Below is a small trained network, with its code and all its weights. Each question gives an input and a target symbol and asks what happens when units are switched off, that is, made to give their printed mean instead of their output.

import numpy as np


def w(rows, s, z=0):
    codes = np.array(rows[::2]) - 128.0
    scale = np.full(codes.shape[1], s)
    scale[-1] = z or s
    return codes * scale


def norm(h):
    return h / np.sqrt((h * h).mean(-1, keepdims=True) + 1e-5)


def f(y):
    return np.maximum(y, 0)


def softmax(a):
    e = np.exp(a - a.max(-1, keepdims=True))
    return e / e.sum(-1, keepdims=True)


def log_softmax(a):
    a = a - a.max(-1, keepdims=True)
    return a - np.log(np.exp(a).sum(-1, keepdims=True))


def net(x, mask):
    ids = ['ΔΠΣβζηθλμ'.index(c) for c in x.split()]
    T = len(ids)
    res = E[ids] + P[:T]
    q, k, v = (norm(res) @ M[0].T for M in (Q, K, V))
    z = softmax(np.where(np.tri(T) > 0, q @ k.T / 2**0.5, -1e9)) @ v
    res = res + np.where(mask[0], z, O[0][:, -1]) @ O[0][:, :-1]
    y = f(norm(res) @ A[0][:, :-1].T + A[0][:, -1])
    res = res + np.where(mask[1:17], y, B[0][:, -1]) @ B[0][:, :-1]
    return log_softmax(norm(res)[-1] @ U[:, :-1].T + U[:, -1])


Q, K, V, O, A, B = {}, {}, {}, {}, {}, {}
E = w([
[121,200,107,111,119],'Δ',
[63,83,103,84,53],'Π',
[81,74,60,151,194],'Σ',
[140,85,187,101,163],'β',
[154,2,136,163,151],'ζ',
[92,161,130,97,175],'η',
[164,122,140,129,60],'θ',
[116,126,103,154,161],'λ',
[87,90,22,161,104],'μ',
],0.0031)
P = w([
[123,113,166,159,131],'0',
[112,105,90,128,52],'1',
[126,111,123,149,249],'2',
[114,97,87,110,52],'3',
[125,119,128,149,243],'4',
[123,85,75,92,53],'5',
[131,113,123,155,252],'6',
[140,79,61,62,60],'7',
],0.004)
Q[0] = w([
[109,143,124,185,254],'h0',
[90,185,182,164,205],'h0',
],0.03)
K[0] = w([
[35,90,173,253,111],'h0',
[82,210,227,166,131],'h0',
],0.019)
V[0] = w([
[47,106,127,115,254],'h0',
[146,89,37,121,105],'h0',
],0.0099)
O[0] = w([
[2,67,181,179,124,198],'h0',
[170,227,171,201,112,253],'h0',
],0.0058,0.0066)
A[0] = w([
[166,51,65,160,1,81],'n0',
[99,178,121,60,29,153],'n1',
[185,71,198,121,42,112],'n2',
[197,110,82,67,188,86],'n3',
[139,125,132,127,219,130],'n4',
[165,119,172,138,125,54],'n5',
[103,82,113,145,126,169],'n6',
[125,66,145,72,119,132],'n7',
[171,153,128,94,102,142],'n8',
[77,184,139,149,122,79],'n9',
[189,130,117,81,126,3],'n10',
[131,110,151,171,108,62],'n11',
[133,98,94,20,121,158],'n12',
[140,118,160,47,1,62],'n13',
[148,159,152,175,150,110],'n14',
[101,181,144,61,79,76],'n15',
],0.0088,0.0029)
B[0] = w([
[110,107,105,109,3,154],'n0',
[48,128,139,62,99,184],'n1',
[128,131,205,196,132,143],'n2',
[20,167,117,120,66,164],'n3',
[154,146,139,158,68,173],'n4',
[118,137,173,133,153,135],'n5',
[190,199,169,84,126,210],'n6',
[125,171,30,126,154,169],'n7',
[146,69,212,88,174,199],'n8',
[168,94,132,160,159,228],'n9',
[190,96,105,230,205,151],'n10',
[147,155,86,141,152,175],'n11',
[195,42,196,137,125,164],'n12',
[104,236,58,186,144,143],'n13',
[92,91,37,109,132,255],'n14',
[85,121,88,182,161,144],'n15',
],0.016,0.004)
U = w([
[102,246,99,61,177,21],'Δ',
[26,198,117,141,39,11],'Π',
[136,111,36,202,142,214],'Σ',
[66,143,217,197,168,182],'β',
[189,23,195,165,81,20],'ζ',
[27,52,115,50,171,23],'η',
[211,225,158,146,73,100],'θ',
[224,104,134,58,181,149],'λ',
[131,86,107,59,12,249],'μ',
],0.012,0.002)

Each question gives the input, a string of symbols that net reads in full, and the target symbol t.
The units are the heads (2 rows each of Q, K, V and O) and the neurons (one row each of A and B). Each row of codes is followed by its name. A weight is (code - 128) times the scale printed after its matrix; where a second scale follows, it is the last column's (O, A, B and U).
mask holds one flag per unit, heads first, then neurons. A switched-off unit (its flag False) gives its mean, the last column of its rows in O or B, instead of its output. The means were averaged over made-up inputs and are rounded, as every weight is.
A unit's drop is (log p(t) with every unit on - log p(t) with that unit switched off) / (log p(t) with every unit on - log p(t) with every unit switched off).
The circuit of an input: a set's keep is (log p(t) with only the set's units on - log p(t) with every unit switched off) / (log p(t) with every unit on - log p(t) with every unit switched off). Starting from the 12 units with the biggest drops (on a tie, the unit counted first), units are removed one at a time, each time the one whose removal leaves the highest keep (on an exact tie, the one counted first), for as long as the keep stays at least 0.8.
circuit, biggest first: the units of the circuit, biggest drop first
most important unit: the unit with the biggest drop
top k neurons: the k neurons with the biggest drops, biggest first
drop of u: that unit's drop, to one decimal
input β Σ β η μ μ, target μ: circuit, biggest first : [n0]
input θ β Σ Σ λ μ ζ, target ζ: top 3 neurons : [n12; n10; n3]
input Π β Σ, target Π: circuit, biggest first : [h0; n3]
input λ Π Π μ λ, target Δ: top 3 neurons : [n6; n7; n8]
input Π μ μ β η, target Π: circuit, biggest first : [h0; n3]
input Σ Σ η Σ β Σ Π, target β: circuit, biggest first : [h0; n14; n6]
input θ Σ η, target ζ: top 3 neurons : [n12; n10; n3]
input ζ μ μ Σ Σ Σ θ μ, target μ: top 2 neurons : [n0; n1]
input Δ η Σ Σ θ, target μ: circuit, biggest first : [h0; n3; n12]
input β θ θ Σ μ θ Σ, target λ: top 3 neurons : [n6; n12; n7]
input Σ Σ Σ Σ η η, target η: top 2 neurons : [n1; n8]
input λ μ β, target Δ: top 2 neurons : [n6; n7]
input Δ Σ Δ η β, target μ: top 2 neurons : [n3; n12]
input μ μ Σ λ Σ β, target β: circuit, biggest first : [n2]
input θ λ Σ, target ζ: top 2 neurons : [n12; n10]
input η μ θ μ Σ, target η: drop of h0 : 2.7
input Π μ Σ Σ β Σ β, target Π: drop of n3 : 0.4
input Σ β η Δ Σ, target β: drop of n14 : 0.2
input η Σ Σ Σ λ η β η, target η: drop of n8 : 0.3
input μ η μ Π, target Π: most important unit : n13
